Below is a small trained network, with its code and all its weights. Each question gives an input and a target symbol and asks what happens when units are switched off, that is, made to give their printed mean instead of their output.

import numpy as np


def w(rows, s, z=0):
    codes = np.array(rows[::2]) - 128.0
    scale = np.full(codes.shape[1], s)
    scale[-1] = z or s
    return codes * scale


def f(y):
    return y / 2 * (1 + np.tanh(0.7978845608 * (y + 0.044715 * y**3)))


def softmax(a):
    e = np.exp(a - a.max(-1, keepdims=True))
    return e / e.sum(-1, keepdims=True)


def log_softmax(a):
    a = a - a.max(-1, keepdims=True)
    return a - np.log(np.exp(a).sum(-1, keepdims=True))


def net(x, mask):
    ids = ['Ωαβεητ'.index(c) for c in x.split()]
    T = len(ids)
    res = E[ids] + P[:T]
    u = 0
    for l in range(2):
        q, k, v = (res @ M[l].T for M in (Q, K, V))
        z = softmax(np.where(np.tri(T) > 0, q @ k.T / 2**0.5, -1e9)) @ v
        res = res + np.where(mask[u], z, O[l][:, -1]) @ O[l][:, :-1]
        u += 1
        y = f(res @ A[l][:, :-1].T + A[l][:, -1])
        res = res + np.where(mask[u : u + 12], y, B[l][:, -1]) @ B[l][:, :-1]
        u += 12
    return log_softmax(res[-1] @ U[:, :-1].T + U[:, -1])


Q, K, V, O, A, B = {}, {}, {}, {}, {}, {}
E = w([
[104,89,161,137,80,64,155,90,178,148],'Ω',
[134,76,92,211,151,217,59,239,88,71],'α',
[126,81,182,207,226,196,194,168,80,203],'β',
[51,231,187,146,145,219,109,77,170,108],'ε',
[180,234,185,177,161,3,191,253,154,116],'η',
[158,168,19,107,134,95,54,133,162,64],'τ',
],0.0053)
P = w([
[113,48,188,110,105,132,104,94,150,45],'0',
[36,208,20,215,240,123,189,216,219,102],'1',
[180,113,178,93,83,131,73,98,53,131],'2',
[41,227,22,237,228,112,183,225,208,92],'3',
[210,177,200,62,42,129,25,101,11,226],'4',
[44,217,25,253,210,137,201,216,198,80],'5',
],0.0047)
Q[0] = w([
[229,23,225,15,28,159,96,3,25,227],'0.h1',
[221,31,204,12,33,106,80,50,47,189],'0.h1',
],0.0044)
K[0] = w([
[29,80,29,236,242,109,225,151,254,20],'0.h1',
[7,63,87,223,205,136,230,77,240,32],'0.h1',
],0.0044)
V[0] = w([
[215,162,108,195,142,101,93,253,49,42],'0.h1',
[213,212,206,105,61,6,202,182,189,113],'0.h1',
],0.0045)
O[0] = w([
[128,130,127,54,134,168,182,214,255,209,249],'0.h1',
[29,138,170,30,143,30,115,237,139,212,158],'0.h1',
],0.0051,0.0016)
A[0] = w([
[107,121,43,203,191,196,200,137,242,113,193],'0.n1',
[76,230,75,117,155,24,194,241,237,167,97],'0.n2',
[219,53,117,148,67,121,74,32,2,80,135],'0.n3',
[154,5,218,38,100,36,116,122,101,167,159],'0.n4',
[45,205,131,129,191,46,227,188,207,232,113],'0.n5',
[146,22,220,33,66,84,91,188,64,202,140],'0.n6',
[183,56,223,154,209,172,191,124,43,223,217],'0.n7',
[227,112,84,16,16,22,6,50,65,105,175],'0.n8',
[142,41,248,102,101,86,147,25,15,168,182],'0.n9',
[169,149,240,120,12,247,39,15,40,41,175],'0.n10',
[199,148,145,206,207,132,136,111,23,141,252],'0.n11',
[206,24,139,44,17,217,27,196,83,113,112],'0.n12',
],0.0045,0.0034)
B[0] = w([
[180,164,49,185,169,140,184,195,222,130,252],'0.n1',
[60,85,109,164,240,183,166,178,154,206,255],'0.n2',
[182,8,23,218,182,244,120,98,202,167,128],'0.n3',
[241,145,135,194,41,109,221,187,203,68,131],'0.n4',
[72,79,72,87,186,163,70,200,190,151,237],'0.n5',
[248,134,174,124,38,150,206,126,124,71,141],'0.n6',
[156,188,166,187,41,143,171,228,42,118,164],'0.n7',
[237,128,31,102,60,116,23,27,248,201,142],'0.n8',
[194,123,229,252,117,128,248,72,152,189,137],'0.n9',
[8,66,211,160,236,162,53,28,85,241,176],'0.n10',
[108,218,84,216,95,195,107,191,65,154,197],'0.n11',
[142,20,205,31,38,177,48,184,125,87,136],'0.n12',
],0.0042,0.0044)
Q[1] = w([
[57,190,25,228,238,111,200,184,241,141],'1.h1',
[154,163,28,226,208,162,117,170,254,196],'1.h1',
],0.0044)
K[1] = w([
[205,241,195,119,24,201,106,87,18,198],'1.h1',
[255,255,186,5,18,113,16,89,62,218],'1.h1',
],0.0041)
V[1] = w([
[232,84,27,37,52,82,28,44,182,2],'1.h1',
[243,45,95,215,44,141,244,175,76,82],'1.h1',
],0.0038)
O[1] = w([
[108,91,56,250,137,177,59,69,149,253,2],'1.h1',
[68,52,32,172,232,135,217,60,84,87,108],'1.h1',
],0.0049,0.0046)
A[1] = w([
[15,156,102,208,204,119,59,45,34,187,173],'1.n1',
[46,123,67,184,183,125,19,59,13,180,216],'1.n2',
[125,155,96,151,77,44,128,206,124,128,241],'1.n3',
[147,81,39,113,217,199,233,145,220,120,3],'1.n4',
[37,138,119,193,176,144,128,66,11,121,136],'1.n5',
[215,153,13,242,161,184,108,95,237,200,167],'1.n6',
[80,145,89,202,118,84,223,164,22,42,118],'1.n7',
[224,122,190,186,86,176,173,170,22,193,52],'1.n8',
[192,105,90,237,116,221,101,5,45,207,188],'1.n9',
[31,65,53,65,215,98,180,115,131,33,79],'1.n10',
[81,18,86,157,111,199,3,124,193,238,81],'1.n11',
[54,17,109,139,175,241,16,171,125,174,152],'1.n12',
],0.0041,0.003)
B[1] = w([
[72,198,114,115,206,41,31,32,55,221,171],'1.n1',
[29,171,50,74,221,71,18,40,53,223,160],'1.n2',
[77,192,148,112,104,87,61,129,60,135,224],'1.n3',
[152,30,170,197,162,160,211,65,178,124,246],'1.n4',
[89,134,120,96,234,100,60,32,41,167,139],'1.n5',
[206,163,184,215,30,35,190,97,220,192,254],'1.n6',
[170,226,124,106,193,76,119,56,67,131,172],'1.n7',
[137,136,40,83,207,168,145,131,48,53,152],'1.n8',
[216,39,24,147,212,222,193,37,173,211,159],'1.n9',
[116,90,111,115,234,171,146,60,54,72,195],'1.n10',
[178,138,3,52,146,208,49,189,151,183,161],'1.n11',
[40,45,61,61,81,194,59,195,158,144,209],'1.n12',
],0.0047,0.0045)
U = w([
[194,24,228,234,62,122,241,42,236,127,142],'Ω',
[60,4,86,69,135,241,92,201,126,83,95],'α',
[210,140,90,97,223,169,202,63,55,51,59],'β',
[21,140,152,94,198,34,29,43,18,178,115],'ε',
[124,252,168,113,43,65,84,217,151,58,252],'η',
[190,148,41,113,89,91,72,118,181,223,50],'τ',
],0.0043,0.0035)

Each question gives the input, a string of symbols that net reads in full, and the target symbol t.
The units are the heads (2 rows each of Q, K, V and O) and the neurons (one row each of A and B). Each row of codes is followed by its name. A weight is (code - 128) times the scale printed after its matrix; where a second scale follows, it is the last column's (O, A, B and U).
mask holds one flag per unit, layer by layer, with each layer's heads first. A switched-off unit (its flag False) gives its mean, the last column of its rows in O or B, instead of its output. The means were averaged over made-up inputs and are rounded, as every weight is.
A unit's drop is (log p(t) with every unit on - log p(t) with that unit switched off) / (log p(t) with every unit on - log p(t) with every unit switched off).
The circuit of an input: a set's keep is (log p(t) with only the set's units on - log p(t) with every unit switched off) / (log p(t) with every unit on - log p(t) with every unit switched off). Starting from the 12 units with the biggest drops (on a tie, the unit counted first), units are removed one at a time, each time the one whose removal leaves the highest keep (on an exact tie, the one counted first), for as long as the keep stays at least 0.8.
circuit, biggest first: the units of the circuit, biggest drop first
most important unit: the unit with the biggest drop
top k neurons: the k neurons with the biggest drops, biggest first
top k neurons in layer l: the k neurons of layer l with the biggest drops, biggest first
input α ε η ε η Ω, target α: circuit, biggest first -> (0.h1, 0.n5, 0.n2, 1.n12)
input α ε Ω, target Ω: top 2 neurons in layer 0 -> (0.n9, 0.n3)
input β τ β η ε β, target η: top 2 neurons -> (0.n10, 0.n1)
input ε τ ε α α, target α: circuit, biggest first -> (0.n12, 1.n6, 1.n12)
input ε β τ, target τ: most important unit -> 0.n8
input β η α α, target Ω: circuit, biggest first -> (0.h1, 0.n1, 1.n6, 1.n4)
input η η η ε η τ, target α: circuit, biggest first -> (0.h1, 0.n5, 0.n2, 1.n12)
input τ Ω β Ω, target β: top 2 neurons -> (0.n7, 1.n10)
input τ ε ε, target ε: circuit, biggest first -> (0.n10, 0.h1, 1.n1)
input Ω β η ε, target α: circuit, biggest first -> (0.h1, 0.n5, 1.n12, 0.n2)
input η ε τ η, target τ: top 2 neurons -> (1.n6, 0.n2)
input η τ τ, target η: top 4 neurons in layer 0 -> (0.n2, 0.n1, 0.n5, 0.n12)
input τ β β ε, target β: top 2 neurons -> (0.n7, 1.n10)
input η ε Ω ε τ ε, target τ: top neuron in layer 0 -> (0.n8)
input α ε τ ε, target τ: top 3 neurons in layer 0 -> (0.n8, 0.n2, 0.n1)
input β ε τ ε β α, target β: top 2 neurons in layer 0 -> (0.n7, 0.n9)
input α ε β α α, target α: top 3 neurons in layer 0 -> (0.n12, 0.n10, 0.n3)
input α α Ω η α η, target Ω: top 2 neurons in layer 0 -> (0.n1, 0.n2)
input Ω α τ ε β, target β: top 3 neurons in layer 1 -> (1.n8, 1.n9, 1.n6)
input ε η τ β, target τ: top 2 neurons -> (1.n6, 0.n8)
input η Ω Ω, target η: top 3 neurons in layer 0 -> (0.n2, 0.n1, 0.n5)
input τ α β β, target β: top 2 neurons -> (0.n7, 1.n7)
input η η Ω η, target ε: top 3 neurons in layer 0 -> (0.n4, 0.n6, 0.n2)
input η ε α τ, target Ω: top 3 neurons -> (1.n6, 1.n4, 0.n1)
input ε Ω α η, target Ω: top neuron -> (1.n4)
input β ε α ε, target Ω: top 4 neurons -> (0.n1, 1.n6, 1.n4, 0.n10)
input η ε Ω η, target ε: top 2 neurons in layer 1 -> (1.n1, 1.n2)
input η β ε, target η: top 3 neurons in layer 0 -> (0.n2, 0.n5, 0.n1)
